Below is a small trained network, with its code and all its weights. Each question gives an input and a target symbol and asks what happens when units are switched off, that is, made to give their printed mean instead of their output.

import numpy as np


def w(rows, s, z=0):
    codes = np.array(rows[::2]) - 128.0
    scale = np.full(codes.shape[1], s)
    scale[-1] = z or s
    return codes * scale


def norm(h):
    return h / np.sqrt((h * h).mean(-1, keepdims=True) + 1e-5)


def f(y):
    return np.maximum(y, 0)


def softmax(a):
    e = np.exp(a - a.max(-1, keepdims=True))
    return e / e.sum(-1, keepdims=True)


def log_softmax(a):
    a = a - a.max(-1, keepdims=True)
    return a - np.log(np.exp(a).sum(-1, keepdims=True))


def net(x, mask):
    ids = ['ΔΛΞαβγεζηθμπστφ'.index(c) for c in x.split()]
    T = len(ids)
    res = E[ids] + P[:T]
    r = norm(res)
    for j in range(2):
        rows = slice(4 * j, 4 * j + 4)
        q, k, v = (r @ M[0][rows].T for M in (Q, K, V))
        z = softmax(np.where(np.tri(T) > 0, q @ k.T / 4**0.5, -1e9)) @ v
        o = O[0][rows]
        res = res + np.where(mask[j], z, o[:, -1]) @ o[:, :-1]
    y = f(norm(res) @ A[0][:, :-1].T + A[0][:, -1])
    res = res + np.where(mask[2:14], y, B[0][:, -1]) @ B[0][:, :-1]
    return log_softmax(norm(res)[-1] @ U[:, :-1].T + U[:, -1])


Q, K, V, O, A, B = {}, {}, {}, {}, {}, {}
E = w([
[152,101,95,73,129,223],'Δ',
[102,141,182,104,216,82],'Λ',
[145,190,101,166,114,22],'Ξ',
[204,147,125,163,144,130],'α',
[202,67,148,79,137,149],'β',
[157,96,138,76,100,79],'γ',
[215,156,56,196,97,118],'ε',
[118,110,78,39,143,118],'ζ',
[254,142,153,157,108,172],'η',
[141,145,160,134,89,119],'θ',
[86,39,141,35,160,150],'μ',
[175,180,181,163,129,135],'π',
[83,149,141,176,250,188],'σ',
[121,58,142,159,101,56],'τ',
[226,104,102,152,134,111],'φ',
],0.013)
P = w([
[217,157,202,121,236,210],'0',
[229,155,201,130,252,203],'1',
[227,156,218,128,249,186],'2',
[223,145,192,138,250,189],'3',
[215,143,197,147,254,195],'4',
[218,143,195,139,244,190],'5',
[218,143,199,149,243,172],'6',
[237,132,217,151,253,185],'7',
[229,119,204,158,252,176],'8',
[243,113,211,141,241,180],'9',
],0.0023)
Q[0] = w([
[124,139,113,143,148,129],'h1',
[254,74,169,152,157,69],'h1',
[44,148,105,117,45,213],'h1',
[238,93,166,144,127,75],'h1',
[206,60,211,179,141,109],'h2',
[124,123,92,53,124,166],'h2',
[185,86,101,85,146,81],'h2',
[77,88,156,158,118,160],'h2',
],0.01)
K[0] = w([
[156,105,113,118,101,128],'h1',
[11,59,183,254,151,68],'h1',
[148,202,98,35,144,196],'h1',
[90,89,110,215,169,22],'h1',
[50,204,126,161,242,48],'h2',
[111,17,194,190,69,178],'h2',
[18,102,93,190,157,35],'h2',
[89,109,99,63,135,212],'h2',
],0.007)
V[0] = w([
[199,26,235,206,40,227],'h1',
[84,41,132,210,47,71],'h1',
[87,163,76,241,64,26],'h1',
[159,112,106,96,28,94],'h1',
[98,126,71,186,2,40],'h2',
[64,81,127,228,130,109],'h2',
[169,100,154,183,2,149],'h2',
[95,190,75,177,218,44],'h2',
],0.0045)
O[0] = w([
[76,85,117,122,47,185,154],'h1',
[29,116,141,74,113,182,123],'h1',
[68,151,61,84,186,117,103],'h1',
[92,119,86,166,132,153,94],'h1',
[235,120,196,144,66,150,2],'h2',
[208,171,128,183,195,174,86],'h2',
[181,149,155,167,163,43,34],'h2',
[73,51,143,163,3,148,222],'h2',
],0.0048,0.0034)
A[0] = w([
[109,166,140,117,2,95,96],'n1',
[198,148,121,84,105,214,74],'n2',
[75,156,224,127,252,204,164],'n3',
[74,166,108,155,18,185,106],'n4',
[77,209,137,242,136,69,254],'n5',
[136,62,162,60,167,137,95],'n6',
[126,161,154,237,152,209,163],'n7',
[116,152,112,112,97,34,40],'n8',
[72,134,227,71,149,62,231],'n9',
[70,113,123,64,136,171,142],'n10',
[223,138,162,146,135,100,155],'n11',
[168,96,145,72,138,141,89],'n12',
],0.0075,0.0021)
B[0] = w([
[194,46,189,162,140,196,169],'n1',
[159,158,178,104,191,80,208],'n2',
[196,93,77,75,75,140,215],'n3',
[82,3,153,49,127,151,155],'n4',
[157,178,215,29,126,140,187],'n5',
[33,186,116,164,78,88,254],'n6',
[15,155,141,215,46,81,183],'n7',
[142,63,116,235,215,71,163],'n8',
[177,99,74,155,30,126,242],'n9',
[166,156,112,160,178,181,186],'n10',
[44,78,68,103,170,158,247],'n11',
[61,165,185,163,134,115,224],'n12',
],0.006,0.0056)
U = w([
[196,169,135,40,189,193,253],'Δ',
[227,142,83,2,73,98,165],'Λ',
[231,147,214,130,153,47,165],'Ξ',
[29,153,112,238,198,121,32],'α',
[30,117,193,46,185,102,190],'β',
[93,59,127,198,55,10,23],'γ',
[177,207,43,207,98,129,237],'ε',
[66,196,27,60,152,72,128],'ζ',
[182,132,209,241,154,178,140],'η',
[205,23,221,127,98,202,57],'θ',
[67,79,37,23,124,200,88],'μ',
[104,234,199,113,44,104,146],'π',
[69,159,86,176,118,246,235],'σ',
[93,111,107,154,113,149,79],'τ',
[197,29,54,132,220,153,161],'φ',
],0.0095,0.0031)

Each question gives the input, a string of symbols that net reads in full, and the target symbol t.
The units are the heads (4 rows each of Q, K, V and O) and the neurons (one row each of A and B). Each row of codes is followed by its name. A weight is (code - 128) times the scale printed after its matrix; where a second scale follows, it is the last column's (O, A, B and U).
mask holds one flag per unit, heads first, then neurons. A switched-off unit (its flag False) gives its mean, the last column of its rows in O or B, instead of its output. The means were averaged over made-up inputs and are rounded, as every weight is.
A unit's drop is (log p(t) with every unit on - log p(t) with that unit switched off) / (log p(t) with every unit on - log p(t) with every unit switched off).
The circuit of an input: a set's keep is (log p(t) with only the set's units on - log p(t) with every unit switched off) / (log p(t) with every unit on - log p(t) with every unit switched off). Starting from the 12 units with the biggest drops (on a tie, the unit counted first), units are removed one at a time, each time the one whose removal leaves the highest keep (on an exact tie, the one counted first), for as long as the keep stays at least 0.8.
circuit, biggest first: the units of the circuit, biggest drop first
unit that matters most: the unit with the biggest drop
k most important neurons: the k neurons with the biggest drops, biggest first
which heads matter: for each layer, one digit per head in row order, 1 if its drop is at least 0.15 and else 0, layers parted by /
drop when u is switched off: that unit's drop, to one decimal
input φ γ τ φ ζ τ ε Λ φ Δ, target Δ: 2 most important neurons	(n2 n9)
input Λ Λ β, target β: which heads matter	11
input γ γ Λ γ β τ Ξ β μ φ, target θ: circuit, biggest first	(h2 n11 h1 n2)
input Δ φ Δ τ Λ η β θ, target μ: circuit, biggest first	(h1 n4)
input η γ γ ε τ ζ, target β: circuit, biggest first	(h2 n12 n3)
input Δ ζ Λ γ Λ Λ ε τ φ, target μ: circuit, biggest first	(h1)
input η Λ ε τ φ α, target μ: which heads matter	10
input τ φ γ γ β γ Ξ β ε, target θ: circuit, biggest first	(h2 n4 h1 n6)
input Λ Δ ζ π ε ζ, target ζ: which heads matter	00
input γ ε θ γ γ ε β γ σ Ξ, target Ξ: which heads matter	00
input γ β Ξ τ φ, target θ: circuit, biggest first	(h2 h1 n2)
input τ ε γ, target π: 2 most important neurons	(n6 n11)
input τ Λ ε β α σ θ β Ξ π, target θ: circuit, biggest first	(n6 h2)
input σ γ φ τ φ, target σ: unit that matters most	h1
input φ θ φ γ γ ε ε ζ, target ζ: which heads matter	01
input γ γ β μ Δ τ φ, target α: which heads matter	11
input β γ α γ, target γ: which heads matter	01
input ε ε γ β ε Δ β, target β: which heads matter	00
input γ γ π β ζ θ, target θ: which heads matter	00
input τ β γ π, target Λ: unit that matters most	n3
input γ Δ γ φ β γ ε τ η φ, target α: 2 most important neurons	(n3 n5)
input Ξ β Λ Λ γ Ξ ζ γ α, target α: 2 most important neurons	(n7 n11)
input γ β β μ θ Δ γ β σ π, target π: 3 most important neurons	(n7 n5 n11)
input Δ τ γ β, target Δ: 3 most important neurons	(n2 n7 n3)
input β π α Λ γ γ Λ β γ Δ, target Δ: 2 most important neurons	(n2 n11)
input Λ Λ Λ π, target π: which heads matter	11
input Λ φ τ Ξ γ γ γ, target θ: 2 most important neurons	(n1 n11)
input β Λ Ξ, target Ξ: drop when h2 is switched off	0.2
input γ γ Λ φ φ η γ τ Ξ, target θ: drop when h1 is switched off	0.3
input Δ Λ τ γ β π φ ε, target μ: drop when h1 is switched off	0.9
